Here is a tiny trained network, its code and every weight. The questions are about switching its units off for an input and a class, where a switched-off unit gives its printed mean instead of its output.

import numpy as np


def w(rows, s, z=0):
    codes = np.array(rows[::2]) - 128.0
    scale = np.full(codes.shape[1], s)
    scale[-1] = z or s
    return codes * scale


def norm(h):
    return h / np.sqrt((h * h).mean(-1, keepdims=True) + 1e-5)


def f(y):
    return np.maximum(y, 0)


def log_softmax(a):
    a = a - a.max(-1, keepdims=True)
    return a - np.log(np.exp(a).sum(-1, keepdims=True))


def net(x, mask):
    res = np.array(x, float).reshape(1, 7) / 4 @ E
    u = 0
    for l in range(2):
        y = f(norm(res) @ A[l][:, :-1].T + A[l][:, -1])
        res = res + np.where(mask[u : u + 6], y, B[l][:, -1]) @ B[l][:, :-1]
        u += 6
    return log_softmax(norm(res)[-1] @ U[:, :-1].T + U[:, -1])


A, B = {}, {}
E = w([
[147,155,23,96,164,220,152,99,207],'x0',
[113,144,131,138,147,137,97,132,137],'x1',
[132,188,165,52,5,112,110,221,254],'x2',
[147,146,124,159,121,108,133,113,146],'x3',
[138,72,145,118,91,177,146,112,107],'x4',
[108,165,128,113,161,100,112,132,138],'x5',
[244,163,208,79,187,163,141,161,105],'x6',
],0.0064)
A[0] = w([
[240,178,165,114,152,191,131,196,101,3],'L0N0',
[115,125,201,159,104,65,107,155,68,29],'L0N1',
[150,139,182,71,33,119,107,177,242,80],'L0N2',
[183,49,103,150,229,79,117,65,89,71],'L0N3',
[75,66,90,127,83,100,107,104,169,16],'L0N4',
[165,168,2,53,156,195,167,72,179,50],'L0N5',
],0.0079,0.0017)
B[0] = w([
[172,146,68,73,103,75,71,67,169,202],'L0N0',
[163,197,246,194,67,183,150,91,93,216],'L0N1',
[100,63,124,164,217,122,184,196,155,253],'L0N2',
[117,54,129,110,170,89,145,241,213,225],'L0N3',
[171,157,68,67,121,19,41,117,115,188],'L0N4',
[101,218,183,219,63,254,124,101,46,222],'L0N5',
],0.0081,0.0079)
A[1] = w([
[67,118,136,147,102,144,151,120,254,83],'L1N0',
[251,162,119,31,145,83,118,52,148,3],'L1N1',
[200,156,185,74,160,153,127,154,209,172],'L1N2',
[105,52,107,197,234,156,154,127,111,120],'L1N3',
[139,143,242,145,82,78,146,106,59,171],'L1N4',
[48,121,48,146,50,60,70,115,141,24],'L1N5',
],0.0073,0.0023)
B[1] = w([
[115,122,249,75,126,107,183,178,141,178],'L1N0',
[190,89,83,79,109,143,59,73,102,166],'L1N1',
[102,77,70,144,151,63,135,81,72,222],'L1N2',
[118,147,189,39,75,42,171,221,214,217],'L1N3',
[78,202,61,141,96,254,133,95,134,255],'L1N4',
[218,37,55,104,195,149,48,12,59,201],'L1N5',
],0.0096,0.0066)
U = w([
[97,79,182,118,156,59,189,233,173,101],'0',
[89,245,168,238,78,213,138,95,78,254],'1',
[204,86,91,101,176,86,27,12,65,62],'2',
],0.012,0.00052)

Each question gives the input, the list of numbers given to net, and the class t.
The units are the neurons (one row each of A and B). Each row of codes is followed by its name. A weight is (code - 128) times the scale printed after its matrix; where a second scale follows, it is the last column's (A, B and U).
mask holds one flag per neuron, layer by layer. A switched-off neuron (its flag False) gives its mean, the last column of its row in B, instead of its output. The means were averaged over made-up inputs and are rounded, as every weight is.
A unit's drop is (log p(t) with every unit on - log p(t) with that unit switched off) / (log p(t) with every unit on - log p(t) with every unit switched off).
The circuit of an input: a set's keep is (log p(t) with only the set's units on - log p(t) with every unit switched off) / (log p(t) with every unit on - log p(t) with every unit switched off). Starting from all 12 units, units are removed one at a time, each time the one whose removal leaves the highest keep (on an exact tie, the one counted first), for as long as the keep stays at least 0.8.
units of the circuit, in order: the units of the circuit, biggest drop first
k most important neurons: the k neurons with the biggest drops, biggest first
k most important neurons of layer l: the k neurons of layer l with the biggest drops, biggest first
drop of u: that unit's drop, to one decimal
input [-6,-6,4,-7,-7,4,-5], class 1: 3 most important neurons => [L0N1 L0N3 L1N4]
input [5,-4,-4,2,-4,-5,2], class 1: units of the circuit, in order => [L0N5]
input [-6,2,6,-4,0,-2,7], class 2: units of the circuit, in order => [L0N0 L1N2]
input [7,-5,-7,7,3,1,6], class 0: 4 most important neurons => [L0N3 L1N3 L0N1 L1N4]
input [-7,-3,6,0,-6,-5,1], class 1: 4 most important neurons => [L0N1 L0N3 L1N4 L1N3]
input [-5,-5,3,-6,2,-2,8], class 2: 2 most important neurons => [L0N0 L0N5]
input [-6,-4,-6,-4,0,-2,-1], class 0: 3 most important neurons => [L0N3 L0N5 L1N3]
input [-6,-3,-5,-4,-5,-5,1], class 1: 2 most important neurons => [L0N1 L0N2]
input [2,8,1,7,-8,7,3], class 2: 2 most important neurons of layer 0 => [L0N1 L0N3]
input [1,-4,0,-6,-7,-5,2], class 2: 2 most important neurons => [L0N0 L0N1]
input [-7,-2,7,4,6,-7,-8], class 2: 3 most important neurons => [L0N4 L1N5 L0N3]
input [3,3,-3,-6,-4,7,0], class 0: 3 most important neurons => [L0N1 L0N3 L1N3]
input [5,-8,4,-7,-5,6,1], class 1: 2 most important neurons => [L0N5 L0N3]
input [2,-3,5,-6,6,4,-8], class 2: units of the circuit, in order => [L1N5]
input [-4,-7,-5,-7,4,8,0], class 0: 2 most important neurons => [L0N3 L0N5]
input [-3,-3,2,5,-3,2,1], class 1: 3 most important neurons => [L0N1 L0N3 L1N4]
input [-8,4,-4,-6,-7,1,-4], class 1: 2 most important neurons of layer 0 => [L0N1 L0N2]
input [7,1,-5,-3,-3,6,-4], class 1: 2 most important neurons of layer 0 => [L0N5 L0N2]
input [-7,-7,-1,-2,-2,2,6], class 1: 2 most important neurons => [L0N1 L1N4]
input [-1,-3,2,8,-2,6,-5], class 2: most important neuron => [L1N5]
input [2,2,-5,-1,3,-4,4], class 0: drop of L0N3 => 0.5
input [2,-1,1,-5,3,7,5], class 2: drop of L0N0 => 3.2
input [-4,1,-7,1,-7,-1,1], class 0: drop of L0N3 => 0.8
